Below is a small trained network, with its code and all its weights. Each question gives an input and a class and asks what happens when units are switched off, that is, made to give their printed mean instead of their output.

import numpy as np


def w(rows, s, z=0):
    codes = np.array(rows[::2]) - 128.0
    scale = np.full(codes.shape[1], s)
    scale[-1] = z or s
    return codes * scale


def norm(h):
    return h / np.sqrt((h * h).mean(-1, keepdims=True) + 1e-5)


def f(y):
    return y / 2 * (1 + np.tanh(0.7978845608 * (y + 0.044715 * y**3)))


def log_softmax(a):
    a = a - a.max(-1, keepdims=True)
    return a - np.log(np.exp(a).sum(-1, keepdims=True))


def net(x, mask):
    res = np.array(x, float).reshape(1, 4) / 4 @ E
    u = 0
    for l in range(2):
        y = f(norm(res) @ A[l][:, :-1].T + A[l][:, -1])
        res = res + np.where(mask[u : u + 12], y, B[l][:, -1]) @ B[l][:, :-1]
        u += 12
    return log_softmax(norm(res)[-1] @ U[:, :-1].T + U[:, -1])


A, B = {}, {}
E = w([
[238,154,182,240,239,214,254],'x0',
[68,83,85,144,112,217,87],'x1',
[144,177,71,130,171,40,86],'x2',
[126,144,73,16,199,223,176],'x3',
],0.0021)
A[0] = w([
[136,145,116,101,132,156,148,23],'L0N1',
[120,126,119,117,120,99,102,96],'L0N2',
[173,147,152,254,145,106,139,149],'L0N3',
[218,179,164,121,163,186,225,115],'L0N4',
[118,117,127,139,75,143,126,150],'L0N5',
[123,144,135,98,148,144,152,13],'L0N6',
[152,153,90,170,176,119,136,175],'L0N7',
[97,80,222,137,78,140,180,255],'L0N8',
[233,167,166,135,165,123,202,171],'L0N9',
[93,130,110,90,156,131,121,114],'L0N10',
[123,104,118,104,104,85,71,162],'L0N11',
[99,97,112,185,114,169,122,55],'L0N12',
],0.0063,0.0013)
B[0] = w([
[148,113,155,94,126,159,118,123],'L0N1',
[164,158,106,145,153,131,147,143],'L0N2',
[65,253,169,23,200,32,174,224],'L0N3',
[109,206,161,71,152,85,159,254],'L0N4',
[222,144,83,147,135,108,146,150],'L0N5',
[123,136,102,87,128,169,71,122],'L0N6',
[20,165,151,126,27,95,110,157],'L0N7',
[104,154,67,190,151,74,146,200],'L0N8',
[135,240,114,201,76,96,194,238],'L0N9',
[155,133,210,81,149,103,130,140],'L0N10',
[184,195,167,155,186,57,227,193],'L0N11',
[172,91,152,197,84,131,134,146],'L0N12',
],0.0037,0.0047)
A[1] = w([
[125,124,82,74,68,52,113,165],'L1N1',
[136,255,129,123,198,44,57,118],'L1N2',
[152,77,146,219,85,173,90,95],'L1N3',
[201,129,136,48,163,180,120,25],'L1N4',
[182,220,196,140,166,117,161,122],'L1N5',
[190,91,137,46,172,187,196,60],'L1N6',
[107,168,103,77,97,28,106,145],'L1N7',
[171,207,213,163,150,172,160,108],'L1N8',
[122,177,120,138,129,220,189,149],'L1N9',
[73,241,100,117,201,66,131,131],'L1N10',
[193,127,127,205,80,72,125,76],'L1N11',
[104,129,125,41,167,184,135,2],'L1N12',
],0.0044,0.0013)
B[1] = w([
[117,215,167,131,217,145,199,177],'L1N1',
[108,165,144,136,93,162,252,249],'L1N2',
[169,44,145,214,107,77,173,118],'L1N3',
[146,90,168,109,78,139,21,121],'L1N4',
[61,143,74,146,144,122,156,205],'L1N5',
[180,151,65,56,147,112,54,128],'L1N6',
[88,220,178,184,160,138,227,216],'L1N7',
[88,185,146,126,133,90,157,167],'L1N8',
[89,169,182,85,149,29,154,147],'L1N9',
[106,161,121,160,50,129,171,255],'L1N10',
[138,84,120,55,137,229,61,161],'L1N11',
[133,81,196,117,176,107,45,130],'L1N12',
],0.0037,0.0058)
U = w([
[139,79,140,27,167,150,4,11],'0',
[81,247,154,136,145,88,240,246],'1',
[158,2,107,225,87,131,112,46],'2',
],0.0083,0.0013)

Each question gives the input, the list of numbers given to net, and the class t.
The units are the neurons (one row each of A and B). Each row of codes is followed by its name. A weight is (code - 128) times the scale printed after its matrix; where a second scale follows, it is the last column's (A, B and U).
mask holds one flag per neuron, layer by layer. A switched-off neuron (its flag False) gives its mean, the last column of its row in B, instead of its output. The means were averaged over made-up inputs and are rounded, as every weight is.
A unit's drop is (log p(t) with every unit on - log p(t) with that unit switched off) / (log p(t) with every unit on - log p(t) with every unit switched off).
most important unit: the unit with the biggest drop
top k neurons: the k neurons with the biggest drops, biggest first
k most important neurons of layer l: the k neurons of layer l with the biggest drops, biggest first
drop of u: that unit's drop, to one decimal
input [-2,1,4,6], class 0: most important unit : L0N9
input [1,8,2,-4], class 2: top 2 neurons : [L0N4 L0N12]
input [1,4,-8,-6], class 2: 2 most important neurons of layer 0 : [L0N4 L0N9]
input [-8,5,-5,-6], class 2: 3 most important neurons of layer 0 : [L0N3 L0N4 L0N9]
input [-4,-1,0,5], class 0: top 3 neurons : [L0N9 L0N3 L0N4]
input [-2,-1,1,3], class 0: top 3 neurons : [L0N9 L0N8 L0N3]
input [-3,0,-8,-8], class 2: top 2 neurons : [L0N4 L0N3]
input [-7,6,-5,-4], class 2: top 2 neurons : [L0N3 L0N4]
input [4,8,7,7], class 0: drop of L1N7 : 0.3
input [2,4,-7,7], class 0: drop of L1N1 : 0.0
input [-2,8,0,-7], class 2: drop of L0N4 : 0.2
input [1,3,-1,7], class 0: drop of L0N3 : 0.1
